-20  -27  25  6  45
25  3  1  -61  24
=>
25  3  1  -61  24
-20  -27  25  6  45

-14  -37
-9  -54
-62  14
-5  1
=>
-5  1
-9  -54
-14  -37
-62  14

-17  -45  -2  -3  10  20  -40  -10  -1
13  -30  -8  -6  -23  12  20  2  2
7  13  34  -15  15  27  -26  -14  20
14  25  40  -13  13  26  -15  -13  25
-5  -67  -2  -9  -5  33  -30  -10  5
-10  -42  2  -6  7  21  -31  -11  1
16  -47  -12  -5  -35  14  0  5  3
=>
16  -47  -12  -5  -35  14  0  5  3
14  25  40  -13  13  26  -15  -13  25
13  -30  -8  -6  -23  12  20  2  2
7  13  34  -15  15  27  -26  -14  20
-5  -67  -2  -9  -5  33  -30  -10  5
-10  -42  2  -6  7  21  -31  -11  1
-17  -45  -2  -3  10  20  -40  -10  -1

27  -3  15  -32  -16  -9  -4  -22  -60  -10  9  13  -27  30
-68  19  -28  18  3  11  -8  26  15  -3  12  -37  -25  -1
22  -14  17  -18  -14  25  -3  -12  27  -16  -11  -14  3  38
=>
27  -3  15  -32  -16  -9  -4  -22  -60  -10  9  13  -27  30
22  -14  17  -18  -14  25  -3  -12  27  -16  -11  -14  3  38
-68  19  -28  18  3  11  -8  26  15  -3  12  -37  -25  -1

-1  -10  -28  1  -15
-3  -21  14  21  -21
-46  -3  -38  -11  -13
-4  -5  -12  -54  4
-20  -14  -27  49  12
=>
-1  -10  -28  1  -15
-3  -21  14  21  -21
-4  -5  -12  -54  4
-20  -14  -27  49  12
-46  -3  -38  -11  -13

-57  -9  -33  9  14  -3
-13  11  -14  21  1  2
-14  -35  11  3  34  -2
18  3  26  34  15  -5
19  -3  -43  -15  2  -1
-22  -8  -10  -14  -26  33
17  4  -46  4  -9  38
=>
19  -3  -43  -15  2  -1
18  3  26  34  15  -5
17  4  -46  4  -9  38
-13  11  -14  21  1  2
-14  -35  11  3  34  -2
-22  -8  -10  -14  -26  33
-57  -9  -33  9  14  -3

28  -31  -4  -41  45  -1  -51
-30  31  -2  26  -43  1  42
29  -19  -22  -48  39  6  -45
43  -43  -12  -40  51  -1  -56
38  -45  -10  -46  44  -12  -57
-38  25  9  33  -44  -4  36
27  -24  1  -38  40  9  -39
-51  41  -1  36  -48  -7  44
=>
43  -43  -12  -40  51  -1  -56
38  -45  -10  -46  44  -12  -57
29  -19  -22  -48  39  6  -45
28  -31  -4  -41  45  -1  -51
27  -24  1  -38  40  9  -39
-30  31  -2  26  -43  1  42
-38  25  9  33  -44  -4  36
-51  41  -1  36  -48  -7  44
---
55  24  -48
-17  0  -37
24  23  -36
29  17  -45
-3  -69  -38
-11  10  -23
36  -28  31
26  -14  6
-75  -2  -49
42  -8  -4
-16  0  -51
-47  33  60
=>
-47  33  60
36  -28  31
26  -14  6
42  -8  -4
-11  10  -23
24  23  -36
-17  0  -37
-3  -69  -38
29  17  -45
55  24  -48
-75  -2  -49
-16  0  -51

17  1  8  16  3  -53  0  13  5  16  26  19  5  33  -53
-1  -12  23  12  1  45  -2  -57  -10  -5  -2  -19  10  -17  -37
12  5  27  18  16  -18  -57  9  31  -4  16  6  34  3  -30
-19  -12  -11  -11  -17  -7  63  36  0  -26  7  -6  6  -31  3
26  20  47  4  38  15  -12  -5  35  31  33  62  55  -12  9
22  20  2  25  7  -9  -39  5  10  23  13  18  1  -25  1
=>
26  20  47  4  38  15  -12  -5  35  31  33  62  55  -12  9
12  5  27  18  16  -18  -57  9  31  -4  16  6  34  3  -30
-1  -12  23  12  1  45  -2  -57  -10  -5  -2  -19  10  -17  -37
17  1  8  16  3  -53  0  13  5  16  26  19  5  33  -53
22  20  2  25  7  -9  -39  5  10  23  13  18  1  -25  1
-19  -12  -11  -11  -17  -7  63  36  0  -26  7  -6  6  -31  3

51  20  -22  41  -26  -6  -3  -8  -3  -27  -16
35  -17  -32  -3  -6  -6  -27  30  -45  -48  29
-41  44  0  2  54  18  -54  8  13  34  49
-5  -6  49  18  6  -17  -34  46  -34  -49  -37
7  0  -5  -10  51  43  -22  -26  -33  40  -15
-48  -35  13  -52  -55  -8  11  -52  -40  -46  6
=>
-5  -6  49  18  6  -17  -34  46  -34  -49  -37
-48  -35  13  -52  -55  -8  11  -52  -40  -46  6
-41  44  0  2  54  18  -54  8  13  34  49
7  0  -5  -10  51  43  -22  -26  -33  40  -15
51  20  -22  41  -26  -6  -3  -8  -3  -27  -16
35  -17  -32  -3  -6  -6  -27  30  -45  -48  29

18  66  -21  21  -2  11  0  6  -41  42
-44  12  16  19  -5  -2  0  5  30  -3
-49  -46  -38  60  -5  -52  0  12  -21  20
8  -16  22  9  -6  -11  -1  -9  -66  -39
-19  4  47  -42  -10  31  0  -6  -5  52
=>
-19  4  47  -42  -10  31  0  -6  -5  52
8  -16  22  9  -6  -11  -1  -9  -66  -39
-44  12  16  19  -5  -2  0  5  30  -3
18  66  -21  21  -2  11  0  6  -41  42
-49  -46  -38  60  -5  -52  0  12  -21  20

-21  -27  48  -21  5  -3
-7  -11  2  -2  5  -4
44  21  -57  23  4  -9
-8  16  -34  10  -2  0
-17  0  -6  -3  -3  2
-2  8  -28  7  2  -4
=>
-21  -27  48  -21  5  -3
-7  -11  2  -2  5  -4
-17  0  -6  -3  -3  2
-2  8  -28  7  2  -4
-8  16  -34  10  -2  0
44  21  -57  23  4  -9

-38  17  13  -5  -19  -2  -7  1
42  -11  9  -33  15  -33  38  -36
20  12  23  -31  -1  -16  21  -37
26  -5  49  -9  -7  -28  51  -35
-36  4  -26  1  -18  3  -30  -10
30  24  73  -23  0  -5  33  -32
-3  6  43  -10  -21  -23  26  -19
-53  -5  -73  14  44  62  -55  65
27  -7  28  -5  9  -5  35  -22
=>
30  24  73  -23  0  -5  33  -32
26  -5  49  -9  -7  -28  51  -35
-3  6  43  -10  -21  -23  26  -19
27  -7  28  -5  9  -5  35  -22
20  12  23  -31  -1  -16  21  -37
-38  17  13  -5  -19  -2  -7  1
42  -11  9  -33  15  -33  38  -36
-36  4  -26  1  -18  3  -30  -10
-53  -5  -73  14  44  62  -55  65

-15  24  35  0  22  9
15  -18  -3  -5  -25  -1
13  -11  -37  8  -1  -14
1  5  -5  2  10  -3
11  9  7  3  11  -5
16  -37  -28  -14  -43  2
0  28  27  18  30  -10
-14  22  53  -12  11  19
=>
-14  22  53  -12  11  19
-15  24  35  0  22  9
0  28  27  18  30  -10
11  9  7  3  11  -5
15  -18  -3  -5  -25  -1
1  5  -5  2  10  -3
16  -37  -28  -14  -43  2
13  -11  -37  8  -1  -14
